Below are the code and all the weights of a small trained network. Each question names an input and a class and asks about switching units off, where a switched-off unit gives its printed mean instead of its output.

import numpy as np


def w(rows, s, z=0):
    codes = np.array(rows[::2]) - 128.0
    scale = np.full(codes.shape[1], s)
    scale[-1] = z or s
    return codes * scale


def f(y):
    return y / 2 * (1 + np.tanh(0.7978845608 * (y + 0.044715 * y**3)))


def log_softmax(a):
    a = a - a.max(-1, keepdims=True)
    return a - np.log(np.exp(a).sum(-1, keepdims=True))


def net(x, mask):
    res = np.array(x, float).reshape(1, 5) / 4 @ E
    y = f(res @ A[0][:, :-1].T + A[0][:, -1])
    res = res + np.where(mask, y, B[0][:, -1]) @ B[0][:, :-1]
    return log_softmax(res[-1] @ U[:, :-1].T + U[:, -1])


A, B = {}, {}
E = w([
[122,101,115],'x0',
[120,250,139],'x1',
[116,92,59],'x2',
[253,151,87],'x3',
[112,161,61],'x4',
],0.0062)
A[0] = w([
[112,61,130,48],'neuron 1',
[147,161,151,169],'neuron 2',
[201,95,39,87],'neuron 3',
[149,190,155,176],'neuron 4',
[140,122,146,77],'neuron 5',
[143,124,82,142],'neuron 6',
[147,162,153,168],'neuron 7',
[109,57,121,47],'neuron 8',
[108,149,134,225],'neuron 9',
[66,102,103,173],'neuron 10',
[134,126,119,223],'neuron 11',
[127,131,130,165],'neuron 12',
[148,54,172,60],'neuron 13',
[122,127,123,92],'neuron 14',
[118,134,131,193],'neuron 15',
[124,130,125,69],'neuron 16',
[144,27,175,75],'neuron 17',
[132,119,133,54],'neuron 18',
[148,119,125,191],'neuron 19',
[86,167,151,211],'neuron 20',
[118,143,127,251],'neuron 21',
[131,130,132,139],'neuron 22',
[5,83,104,136],'neuron 23',
[93,133,122,189],'neuron 24',
[125,75,144,21],'neuron 25',
[113,143,134,208],'neuron 26',
[109,140,138,150],'neuron 27',
[68,144,182,134],'neuron 28',
[103,115,109,193],'neuron 29',
],0.015,0.0029)
B[0] = w([
[79,135,167,171],'neuron 1',
[113,63,154,160],'neuron 2',
[102,83,4,230],'neuron 3',
[94,33,168,190],'neuron 4',
[108,123,133,121],'neuron 5',
[99,73,90,159],'neuron 6',
[113,61,155,161],'neuron 7',
[80,126,179,177],'neuron 8',
[153,96,116,164],'neuron 9',
[160,95,175,190],'neuron 10',
[132,94,123,157],'neuron 11',
[131,122,128,137],'neuron 12',
[38,135,110,178],'neuron 13',
[124,131,128,121],'neuron 14',
[143,118,124,147],'neuron 15',
[119,140,126,116],'neuron 16',
[16,160,111,214],'neuron 17',
[104,139,119,115],'neuron 18',
[122,83,127,151],'neuron 19',
[173,103,97,187],'neuron 20',
[147,80,121,167],'neuron 21',
[127,123,130,131],'neuron 22',
[195,90,231,255],'neuron 23',
[147,102,125,158],'neuron 24',
[73,138,138,145],'neuron 25',
[149,107,119,155],'neuron 26',
[144,132,116,141],'neuron 27',
[157,180,67,197],'neuron 28',
[141,97,141,160],'neuron 29',
],0.032,0.0061)
U = w([
[203,94,124,197],'0',
[101,116,163,93],'1',
[173,255,106,3],'2',
[104,131,55,128],'3',
[127,169,155,158],'4',
],0.0084,0.0042)

Each question gives the input, the list of numbers given to net, and the class t.
The units are the neurons (one row each of A and B). Each row of codes is followed by its name. A weight is (code - 128) times the scale printed after its matrix; where a second scale follows, it is the last column's (A, B and U).
mask holds one flag per neuron, in row order. A switched-off neuron (its flag False) gives its mean, the last column of its row in B, instead of its output. The means were averaged over made-up inputs and are rounded, as every weight is.
A unit's drop is (log p(t) with every unit on - log p(t) with that unit switched off) / (log p(t) with every unit on - log p(t) with every unit switched off).
The circuit of an input: a set's keep is (log p(t) with only the set's units on - log p(t) with every unit switched off) / (log p(t) with every unit on - log p(t) with every unit switched off). Starting from the 12 units with the biggest drops (on a tie, the unit counted first), units are removed one at a time, each time the one whose removal leaves the highest keep (on an exact tie, the one counted first), for as long as the keep stays at least 0.8.
circuit, biggest first: the units of the circuit, biggest drop first
k most important neurons: the k neurons with the biggest drops, biggest first
drop when u is switched off: that unit's drop, to one decimal
input [-5,2,4,5,7], class 3: circuit, biggest first -> (neuron 3)
input [5,-6,1,0,-3], class 1: circuit, biggest first -> (neuron 8; neuron 1)
input [-6,6,-5,1,5], class 0: circuit, biggest first -> (neuron 17; neuron 20)
input [3,-3,7,-2,0], class 1: circuit, biggest first -> (neuron 8; neuron 1)
input [-8,-6,-8,1,3], class 3: 4 most important neurons -> (neuron 23; neuron 10; neuron 8; neuron 1)
input [1,0,0,5,0], class 3: 3 most important neurons -> (neuron 23; neuron 3; neuron 10)
input [3,0,3,0,-8], class 4: 3 most important neurons -> (neuron 3; neuron 4; neuron 6)
input [4,-3,-8,-2,-3], class 3: drop when neuron 28 is switched off -> 0.2
input [-4,-6,-4,2,2], class 3: drop when neuron 23 is switched off -> 0.6
input [6,7,-4,0,-2], class 0: drop when neuron 17 is switched off -> 0.2
input [5,3,5,-7,-6], class 0: drop when neuron 23 is switched off -> 0.1
